Here is a tiny trained network, its code and every weight. The questions are about switching its units off for an input and a class, where a switched-off unit gives its printed mean instead of its output.

import numpy as np


def w(rows, s, z=0):
    codes = np.array(rows[::2]) - 128.0
    scale = np.full(codes.shape[1], s)
    scale[-1] = z or s
    return codes * scale


def norm(h):
    return h / np.sqrt((h * h).mean(-1, keepdims=True) + 1e-5)


def f(y):
    return np.maximum(y, 0)


def log_softmax(a):
    a = a - a.max(-1, keepdims=True)
    return a - np.log(np.exp(a).sum(-1, keepdims=True))


def net(x, mask):
    res = np.array(x, float).reshape(1, 4) / 4 @ E
    u = 0
    for l in range(2):
        y = f(norm(res) @ A[l][:, :-1].T + A[l][:, -1])
        res = res + np.where(mask[u : u + 4], y, B[l][:, -1]) @ B[l][:, :-1]
        u += 4
    return log_softmax(norm(res)[-1] @ U[:, :-1].T + U[:, -1])


A, B = {}, {}
E = w([
[150,122,171,201,199,158,197,187,16,45,142,178],'x0',
[206,31,97,80,128,114,197,61,126,83,65,60],'x1',
[72,126,64,149,92,181,185,143,141,118,132,105],'x2',
[75,81,222,97,14,90,131,127,170,2,202,100],'x3',
],0.0098)
A[0] = w([
[135,124,171,151,156,167,177,183,2,44,154,156,57],'L0N0',
[131,86,126,82,94,126,181,116,135,86,104,97,132],'L0N1',
[13,148,19,150,76,209,211,154,139,87,111,103,12],'L0N2',
[207,126,233,113,174,23,25,104,115,119,107,180,7],'L0N3',
],0.009,0.013)
B[0] = w([
[134,120,153,186,130,87,153,199,221,131,86,68,254],'L0N0',
[171,93,120,154,133,65,118,60,108,133,146,164,247],'L0N1',
[232,138,162,81,74,127,103,189,61,202,250,77,180],'L0N2',
[174,115,58,128,18,210,173,209,76,182,253,40,180],'L0N3',
],0.012,0.007)
A[1] = w([
[99,141,83,38,42,107,49,84,244,176,129,95,2],'L1N0',
[145,94,115,190,138,71,136,148,229,177,87,118,91],'L1N1',
[69,108,209,70,52,95,133,130,152,12,174,103,59],'L1N2',
[30,216,165,147,110,126,48,205,135,122,177,156,39],'L1N3',
],0.011,0.009)
B[1] = w([
[133,121,201,225,158,136,185,231,108,70,136,137,245],'L1N0',
[59,139,162,79,75,156,58,87,145,120,147,170,237],'L1N1',
[111,215,54,96,192,189,88,150,107,220,72,155,254],'L1N2',
[207,25,99,76,114,85,170,8,111,68,85,96,217],'L1N3',
],0.014,0.0084)
U = w([
[130,112,220,238,146,107,145,230,214,78,55,121,131],'0',
[253,127,82,94,56,151,126,198,69,205,220,50,140],'1',
[100,234,21,85,217,198,62,111,100,182,14,179,151],'2',
[188,20,98,92,107,58,150,8,121,59,79,116,112],'3',
[125,128,159,129,64,174,82,87,69,117,248,189,251],'4',
[51,221,70,98,129,70,178,59,187,118,227,118,64],'5',
[8,149,101,107,141,83,142,75,108,135,198,94,87],'6',
[25,173,91,94,158,99,176,74,148,110,231,105,80],'7',
],0.011,0.015)

Each question gives the input, the list of numbers given to net, and the class t.
The units are the neurons (one row each of A and B). Each row of codes is followed by its name. A weight is (code - 128) times the scale printed after its matrix; where a second scale follows, it is the last column's (A, B and U).
mask holds one flag per neuron, layer by layer. A switched-off neuron (its flag False) gives its mean, the last column of its row in B, instead of its output. The means were averaged over made-up inputs and are rounded, as every weight is.
A unit's drop is (log p(t) with every unit on - log p(t) with that unit switched off) / (log p(t) with every unit on - log p(t) with every unit switched off).
The circuit of an input: a set's keep is (log p(t) with only the set's units on - log p(t) with every unit switched off) / (log p(t) with every unit on - log p(t) with every unit switched off). Starting from all 8 units, units are removed one at a time, each time the one whose removal leaves the highest keep (on an exact tie, the one counted first), for as long as the keep stays at least 0.8.
units of the circuit, in order: the units of the circuit, biggest drop first
k most important neurons: the k neurons with the biggest drops, biggest first
k most important neurons of layer l: the k neurons of layer l with the biggest drops, biggest first
drop of u: that unit's drop, to one decimal
input [-6,2,-2,4], class 0: units of the circuit, in order : [L1N0]
input [6,-8,8,3], class 1: 2 most important neurons : [L0N2, L0N0]
input [5,8,1,8], class 2: 3 most important neurons : [L1N2, L1N3, L1N0]
input [3,8,1,8], class 2: 2 most important neurons of layer 1 : [L1N2, L1N3]
input [6,-5,6,-3], class 0: 3 most important neurons : [L0N0, L1N2, L0N3]
input [6,-7,1,6], class 3: 2 most important neurons : [L1N3, L1N0]
input [-6,5,-7,2], class 1: 2 most important neurons of layer 0 : [L0N3, L0N0]
input [-4,-1,-8,6], class 1: 2 most important neurons : [L0N3, L1N1]
input [5,-1,4,6], class 2: 2 most important neurons : [L1N2, L1N0]
input [5,4,-7,-6], class 1: 4 most important neurons : [L0N3, L1N2, L1N0, L1N3]
input [1,5,-6,-5], class 1: 3 most important neurons : [L1N2, L0N3, L1N3]
input [-6,5,-2,7], class 2: 2 most important neurons : [L1N2, L0N0]
input [-5,-8,1,-5], class 3: units of the circuit, in order : [L1N3, L1N2]
input [5,-5,-5,-3], class 0: 3 most important neurons : [L1N2, L0N0, L0N2]
input [-1,-8,8,4], class 1: units of the circuit, in order : [L0N2]
input [2,5,6,7], class 2: 4 most important neurons : [L1N2, L0N3, L1N0, L1N3]
input [0,-6,-5,2], class 3: 2 most important neurons : [L1N3, L0N2]
input [-2,0,-5,4], class 1: 2 most important neurons : [L0N3, L1N1]
input [-7,-7,-5,6], class 0: 2 most important neurons : [L1N0, L1N2]
input [-6,4,5,4], class 0: most important neuron : [L1N0]
input [6,-7,5,8], class 2: 2 most important neurons of layer 1 : [L1N2, L1N0]
input [2,-3,1,8], class 2: drop of L1N2 : 1.0
input [6,5,-1,2], class 0: drop of L1N3 : 1.1
input [-1,4,-1,-3], class 3: drop of L1N1 : -0.1
input [2,-5,1,2], class 3: drop of L1N0 : 0.0
input [-1,5,6,5], class 1: 2 most important neurons of layer 0 : [L0N2, L0N1]
input [1,-1,5,6], class 2: most important neuron of layer 0 : [L0N3]
input [-7,-7,-8,7], class 1: 2 most important neurons of layer 1 : [L1N2, L1N3]
